Here is a tiny trained network, its code and every weight. The questions are about switching its units off for an input and a class, where a switched-off unit gives its printed mean instead of its output.

import numpy as np


def w(rows, s, z=0):
    codes = np.array(rows[::2]) - 128.0
    scale = np.full(codes.shape[1], s)
    scale[-1] = z or s
    return codes * scale


def norm(h):
    return h / np.sqrt((h * h).mean(-1, keepdims=True) + 1e-5)


def f(y):
    return np.maximum(y, 0)


def log_softmax(a):
    a = a - a.max(-1, keepdims=True)
    return a - np.log(np.exp(a).sum(-1, keepdims=True))


def net(x, mask):
    res = np.array(x, float).reshape(1, 5) / 4 @ E
    u = 0
    for l in range(2):
        y = f(norm(res) @ A[l][:, :-1].T + A[l][:, -1])
        res = res + np.where(mask[u : u + 8], y, B[l][:, -1]) @ B[l][:, :-1]
        u += 8
    return log_softmax(norm(res)[-1] @ U[:, :-1].T + U[:, -1])


A, B = {}, {}
E = w([
[126,129,129,130,129],'x0',
[128,128,127,127,125],'x1',
[220,145,161,166,148],'x2',
[155,38,114,39,143],'x3',
[183,134,1,100,166],'x4',
],0.0063)
A[0] = w([
[154,110,181,141,71,86],'L0N1',
[78,117,51,132,175,130],'L0N2',
[90,154,105,146,155,94],'L0N3',
[59,49,174,92,66,96],'L0N4',
[99,171,204,142,71,104],'L0N5',
[78,166,104,165,86,153],'L0N6',
[151,84,253,122,156,46],'L0N7',
[171,112,178,123,146,254],'L0N8',
],0.013,0.0041)
B[0] = w([
[208,95,111,97,176,192],'L0N1',
[139,115,55,159,96,229],'L0N2',
[248,143,77,79,133,170],'L0N3',
[62,209,149,108,110,238],'L0N4',
[115,55,122,171,104,253],'L0N5',
[169,87,41,116,108,224],'L0N6',
[161,131,85,71,156,236],'L0N7',
[135,134,137,156,207,229],'L0N8',
],0.011,0.0067)
A[1] = w([
[111,163,144,119,111,128],'L1N1',
[144,157,96,94,148,3],'L1N2',
[103,97,87,131,83,80],'L1N3',
[184,131,97,164,118,185],'L1N4',
[95,55,113,93,104,158],'L1N5',
[101,107,85,124,121,92],'L1N6',
[149,253,118,170,116,82],'L1N7',
[142,104,136,155,182,124],'L1N8',
],0.019,0.0061)
B[1] = w([
[160,165,161,193,177,142],'L1N1',
[134,81,176,152,104,152],'L1N2',
[224,69,167,69,81,187],'L1N3',
[8,167,149,150,149,255],'L1N4',
[109,168,207,143,125,185],'L1N5',
[183,91,168,134,120,178],'L1N6',
[182,207,145,53,89,155],'L1N7',
[117,113,91,161,96,183],'L1N8',
],0.012,0.013)
U = w([
[165,70,186,110,60,144],'0',
[82,251,159,116,122,236],'1',
[65,104,99,206,177,151],'2',
[194,98,101,101,220,30],'3',
[141,119,19,127,63,2],'4',
],0.019,0.0035)

Each question gives the input, the list of numbers given to net, and the class t.
The units are the neurons (one row each of A and B). Each row of codes is followed by its name. A weight is (code - 128) times the scale printed after its matrix; where a second scale follows, it is the last column's (A, B and U).
mask holds one flag per neuron, layer by layer. A switched-off neuron (its flag False) gives its mean, the last column of its row in B, instead of its output. The means were averaged over made-up inputs and are rounded, as every weight is.
A unit's drop is (log p(t) with every unit on - log p(t) with that unit switched off) / (log p(t) with every unit on - log p(t) with every unit switched off).
unit that matters most: the unit with the biggest drop
k most important neurons: the k neurons with the biggest drops, biggest first
k most important neurons of layer l: the k neurons of layer l with the biggest drops, biggest first
drop when u is switched off: that unit's drop, to one decimal
input [8,1,1,7,6], class 2: 2 most important neurons	[L0N4, L0N5]
input [-1,-1,8,0,8], class 1: 2 most important neurons	[L0N5, L1N7]
input [6,6,-7,2,1], class 0: most important neuron of layer 0	[L0N2]
input [-5,-3,0,7,4], class 0: 2 most important neurons of layer 1	[L1N6, L1N5]
input [1,0,8,-1,-3], class 2: 2 most important neurons of layer 1	[L1N3, L1N8]
input [1,-2,-1,-6,2], class 4: 2 most important neurons	[L0N6, L0N3]
input [4,6,7,1,-3], class 3: 3 most important neurons	[L0N7, L0N1, L0N2]
input [-1,3,6,-1,7], class 1: 3 most important neurons	[L0N5, L1N7, L0N6]
input [4,2,2,4,-6], class 3: 2 most important neurons	[L0N7, L1N4]
input [-3,3,-8,-4,4], class 4: 2 most important neurons	[L0N2, L0N3]
input [5,3,-1,-7,-5], class 0: 4 most important neurons	[L0N5, L1N3, L0N6, L0N8]
input [3,2,4,8,0], class 3: 2 most important neurons	[L1N4, L0N5]
input [6,8,2,5,-8], class 3: 4 most important neurons	[L1N4, L0N7, L0N1, L0N8]
input [3,-5,-2,-2,-6], class 0: most important neuron	[L0N5]
input [0,1,-1,8,0], class 1: 4 most important neurons	[L0N6, L1N3, L0N4, L0N5]
input [-8,8,0,6,-6], class 1: 2 most important neurons	[L0N4, L1N3]
input [-4,-2,8,5,1], class 2: 2 most important neurons	[L1N3, L1N8]
input [5,-1,8,-1,6], class 1: 2 most important neurons	[L0N5, L1N7]
input [2,-8,1,0,3], class 1: 2 most important neurons of layer 1	[L1N4, L1N7]
input [-4,6,-4,-3,0], class 0: most important neuron of layer 1	[L1N3]
input [-2,4,0,7,-1], class 1: 2 most important neurons of layer 1	[L1N3, L1N6]
input [2,5,-3,-7,1], class 4: 2 most important neurons of layer 0	[L0N3, L0N6]
input [-5,-1,-3,-1,-2], class 0: drop when L0N5 is switched off	0.2
input [-6,-3,7,-8,-1], class 2: drop when L0N4 is switched off	2.2
input [-7,4,-2,1,-2], class 1: drop when L0N4 is switched off	2.5
input [2,-4,-1,-7,-8], class 0: drop when L1N5 is switched off	0.0
input [-8,2,5,4,-6], class 3: unit that matters most	L0N7
